Below is a small trained network, with its code and all its weights. Each question gives an input and a target symbol and asks what happens when units are switched off, that is, made to give their printed mean instead of their output.

import numpy as np


def w(rows, s, z=0):
    codes = np.array(rows[::2]) - 128.0
    scale = np.full(codes.shape[1], s)
    scale[-1] = z or s
    return codes * scale


def norm(h):
    return h / np.sqrt((h * h).mean(-1, keepdims=True) + 1e-5)


def f(y):
    return np.maximum(y, 0)


def softmax(a):
    e = np.exp(a - a.max(-1, keepdims=True))
    return e / e.sum(-1, keepdims=True)


def log_softmax(a):
    a = a - a.max(-1, keepdims=True)
    return a - np.log(np.exp(a).sum(-1, keepdims=True))


def net(x, mask):
    ids = ['αεμστψ'.index(c) for c in x.split()]
    T = len(ids)
    res = E[ids] + P[:T]
    u = 0
    for l in range(2):
        q, k, v = (norm(res) @ M[l].T for M in (Q, K, V))
        z = softmax(np.where(np.tri(T) > 0, q @ k.T / 3**0.5, -1e9)) @ v
        res = res + np.where(mask[u], z, O[l][:, -1]) @ O[l][:, :-1]
        u += 1
        y = f(norm(res) @ A[l][:, :-1].T + A[l][:, -1])
        res = res + np.where(mask[u : u + 12], y, B[l][:, -1]) @ B[l][:, :-1]
        u += 12
    return log_softmax(norm(res)[-1] @ U[:, :-1].T + U[:, -1])


Q, K, V, O, A, B = {}, {}, {}, {}, {}, {}
E = w([
[4,109,146,94,112,117,127,135],'α',
[211,134,64,68,159,76,83,203],'ε',
[112,22,105,74,119,96,75,115],'μ',
[107,109,83,150,147,140,51,61],'σ',
[114,87,119,173,131,114,66,27],'τ',
[131,63,54,104,63,192,196,60],'ψ',
],0.016)
P = w([
[103,55,102,255,168,193,116,206],'0',
[65,164,130,181,203,124,228,94],'1',
[119,121,169,146,173,123,231,131],'2',
[131,140,153,139,171,130,186,122],'3',
[147,125,146,121,158,106,143,124],'4',
[149,143,144,108,156,103,117,118],'5',
[128,168,147,113,147,107,102,91],'6',
[115,157,161,112,110,113,99,89],'7',
[135,179,170,98,129,94,77,87],'8',
[137,161,186,88,85,90,81,105],'9',
[165,162,183,92,99,79,60,83],'10',
],0.008)
Q[0] = w([
[151,216,128,115,92,142,128,60],'L0H1',
[67,100,47,15,109,207,2,38],'L0H1',
[172,137,144,113,77,154,112,79],'L0H1',
],0.0052)
K[0] = w([
[104,99,70,247,177,116,168,205],'L0H1',
[92,167,155,111,36,134,94,171],'L0H1',
[74,195,78,118,1,144,140,129],'L0H1',
],0.0048)
V[0] = w([
[147,56,78,149,143,133,45,80],'L0H1',
[69,136,175,129,126,34,122,123],'L0H1',
[114,158,76,94,1,186,126,84],'L0H1',
],0.0068)
O[0] = w([
[196,21,150,204,199,79,119,105,253],'L0H1',
[252,168,143,35,169,232,151,42,119],'L0H1',
[151,255,141,149,119,31,112,106,234],'L0H1',
],0.0083,0.0039)
A[0] = w([
[167,208,117,125,95,73,130,161,242],'L0N1',
[121,124,193,168,71,98,216,109,60],'L0N2',
[175,159,72,145,70,104,96,136,128],'L0N3',
[118,119,227,176,127,122,126,202,228],'L0N4',
[144,111,80,61,130,115,132,221,84],'L0N5',
[146,119,62,52,150,71,115,79,69],'L0N6',
[150,127,110,188,89,106,129,140,88],'L0N7',
[159,176,103,125,45,83,150,103,101],'L0N8',
[104,54,143,254,199,99,142,103,205],'L0N9',
[169,164,130,31,133,188,177,110,253],'L0N10',
[104,223,192,118,101,185,175,96,115],'L0N11',
[141,165,159,161,26,92,114,40,146],'L0N12',
],0.0079,0.0014)
B[0] = w([
[148,130,102,206,127,203,117,93,151],'L0N1',
[92,140,115,96,186,115,80,135,189],'L0N2',
[111,116,118,65,209,142,129,153,171],'L0N3',
[101,128,90,179,254,141,132,110,145],'L0N4',
[72,72,134,122,17,159,83,82,147],'L0N5',
[127,153,167,149,76,127,188,130,226],'L0N6',
[124,143,32,100,188,188,153,179,161],'L0N7',
[114,172,184,44,128,136,141,148,198],'L0N8',
[97,183,84,104,90,64,117,91,254],'L0N9',
[150,85,90,155,75,80,95,54,183],'L0N10',
[214,63,97,59,82,127,156,133,160],'L0N11',
[207,126,127,83,122,114,132,206,250],'L0N12',
],0.0072,0.0073)
Q[1] = w([
[198,77,56,131,115,2,103,91],'L1H1',
[171,128,193,22,38,60,188,164],'L1H1',
[165,175,179,18,173,30,173,57],'L1H1',
],0.0054)
K[1] = w([
[221,127,127,68,2,210,113,83],'L1H1',
[125,199,239,116,164,59,49,77],'L1H1',
[134,186,165,67,117,208,34,207],'L1H1',
],0.0068)
V[1] = w([
[157,145,184,198,197,30,139,232],'L1H1',
[23,47,186,141,177,97,214,130],'L1H1',
[243,122,131,141,1,156,222,110],'L1H1',
],0.0057)
O[1] = w([
[85,162,2,141,12,164,197,84,3],'L1H1',
[193,186,252,171,16,119,179,186,137],'L1H1',
[22,167,138,73,157,89,243,161,130],'L1H1',
],0.0065,0.0042)
A[1] = w([
[107,87,78,247,165,118,141,135,5],'L1N1',
[132,103,115,163,117,118,175,108,40],'L1N2',
[157,97,165,138,136,129,51,132,229],'L1N3',
[163,117,145,142,100,144,34,74,166],'L1N4',
[123,195,73,94,168,100,132,92,246],'L1N5',
[202,162,146,93,195,224,176,173,80],'L1N6',
[91,137,164,147,111,63,110,130,8],'L1N7',
[152,205,139,79,158,119,113,133,61],'L1N8',
[143,134,106,131,229,155,92,92,209],'L1N9',
[165,88,150,105,166,74,143,167,93],'L1N10',
[90,103,146,179,131,112,109,56,190],'L1N11',
[88,72,127,128,125,138,166,117,222],'L1N12',
],0.011,0.0019)
B[1] = w([
[219,3,81,241,133,89,24,172,168],'L1N1',
[91,181,210,230,164,100,100,180,154],'L1N2',
[208,215,172,92,49,163,184,52,214],'L1N3',
[210,156,102,132,69,128,154,57,212],'L1N4',
[169,93,252,95,84,206,126,142,255],'L1N5',
[41,169,181,242,171,139,21,74,161],'L1N6',
[113,154,187,209,190,209,85,152,183],'L1N7',
[118,117,88,186,192,134,158,221,196],'L1N8',
[160,40,116,118,70,104,15,20,183],'L1N9',
[116,167,130,161,209,193,99,107,236],'L1N10',
[148,115,14,18,208,125,167,163,205],'L1N11',
[83,130,97,179,36,140,101,124,174],'L1N12',
],0.0063,0.0078)
U = w([
[186,13,81,202,174,155,79,122,225],'α',
[179,169,192,170,7,132,133,46,125],'ε',
[193,96,56,3,183,110,195,173,183],'μ',
[99,121,182,149,234,183,73,157,139],'σ',
[157,137,81,146,201,197,183,91,2],'τ',
[44,86,78,95,95,216,82,96,48],'ψ',
],0.0053,0.0018)

Each question gives the input, a string of symbols that net reads in full, and the target symbol t.
The units are the heads (3 rows each of Q, K, V and O) and the neurons (one row each of A and B). Each row of codes is followed by its name. A weight is (code - 128) times the scale printed after its matrix; where a second scale follows, it is the last column's (O, A, B and U).
mask holds one flag per unit, layer by layer, with each layer's heads first. A switched-off unit (its flag False) gives its mean, the last column of its rows in O or B, instead of its output. The means were averaged over made-up inputs and are rounded, as every weight is.
A unit's drop is (log p(t) with every unit on - log p(t) with that unit switched off) / (log p(t) with every unit on - log p(t) with every unit switched off).
The circuit of an input: a set's keep is (log p(t) with only the set's units on - log p(t) with every unit switched off) / (log p(t) with every unit on - log p(t) with every unit switched off). Starting from the 12 units with the biggest drops (on a tie, the unit counted first), units are removed one at a time, each time the one whose removal leaves the highest keep (on an exact tie, the one counted first), for as long as the keep stays at least 0.8.
units of the circuit, in order: the units of the circuit, biggest drop first
unit that matters most: the unit with the biggest drop
top k neurons: the k neurons with the biggest drops, biggest first
top k neurons in layer l: the k neurons of layer l with the biggest drops, biggest first
input α α α σ ψ μ ψ τ α α α, target μ: units of the circuit, in order => [L0H1 L0N11 L1N8]
input α ψ α, target ε: units of the circuit, in order => [L1H1]
input ψ σ α, target α: top 2 neurons => [L0N4 L0N8]
input μ ψ ε ψ ψ σ ψ ψ ψ, target μ: units of the circuit, in order => [L1H1 L0N12]
input ψ α ψ ψ ψ τ, target σ: units of the circuit, in order => [L1H1 L1N7]
input ψ ε σ ψ μ α ψ σ ψ ψ, target σ: top 2 neurons => [L1N6 L0N8]
input μ τ ψ μ α, target τ: top 3 neurons in layer 1 => [L1N11 L1N7 L1N5]
input ε σ ψ ε, target ε: top 4 neurons => [L0N5 L1N3 L0N12 L0N2]
input ψ ψ ψ ψ ε ψ μ ψ τ ε, target ε: top 3 neurons => [L0N5 L0N1 L0N2]
input ε ε σ α σ, target ε: top 2 neurons in layer 1 => [L1N3 L1N4]
input ψ τ μ ψ μ ψ, target μ: top 2 neurons in layer 0 => [L0N12 L0N7]
input τ μ α, target τ: top 2 neurons => [L1N11 L0N4]
input μ α ε ψ ε, target σ: top 2 neurons in layer 1 => [L1N10 L1N4]
input α ψ ψ α μ ψ α μ ψ ψ μ, target σ: unit that matters most => L1H1
input ψ σ α ψ, target ε: top 2 neurons => [L1N11 L0N9]
input ε μ ψ, target α: top 4 neurons in layer 0 => [L0N8 L0N6 L0N12 L0N2]
input α ψ τ, target σ: top 4 neurons in layer 0 => [L0N8 L0N11 L0N4 L0N9]
input ε ε α, target ψ: top 2 neurons in layer 1 => [L1N12 L1N5]
input ψ ψ ε τ ψ ψ α ψ ψ μ, target σ: top 2 neurons => [L0N8 L0N6]
input ψ τ ψ, target ε: top 2 neurons in layer 1 => [L1N11 L1N5]
input α ψ τ μ α μ, target ε: unit that matters most => L1N3
input ψ ψ ψ ε, target α: top 2 neurons => [L1N1 L0N1]
input α ψ σ μ μ ψ ψ ψ ψ, target σ: top 2 neurons => [L1N6 L0N9]
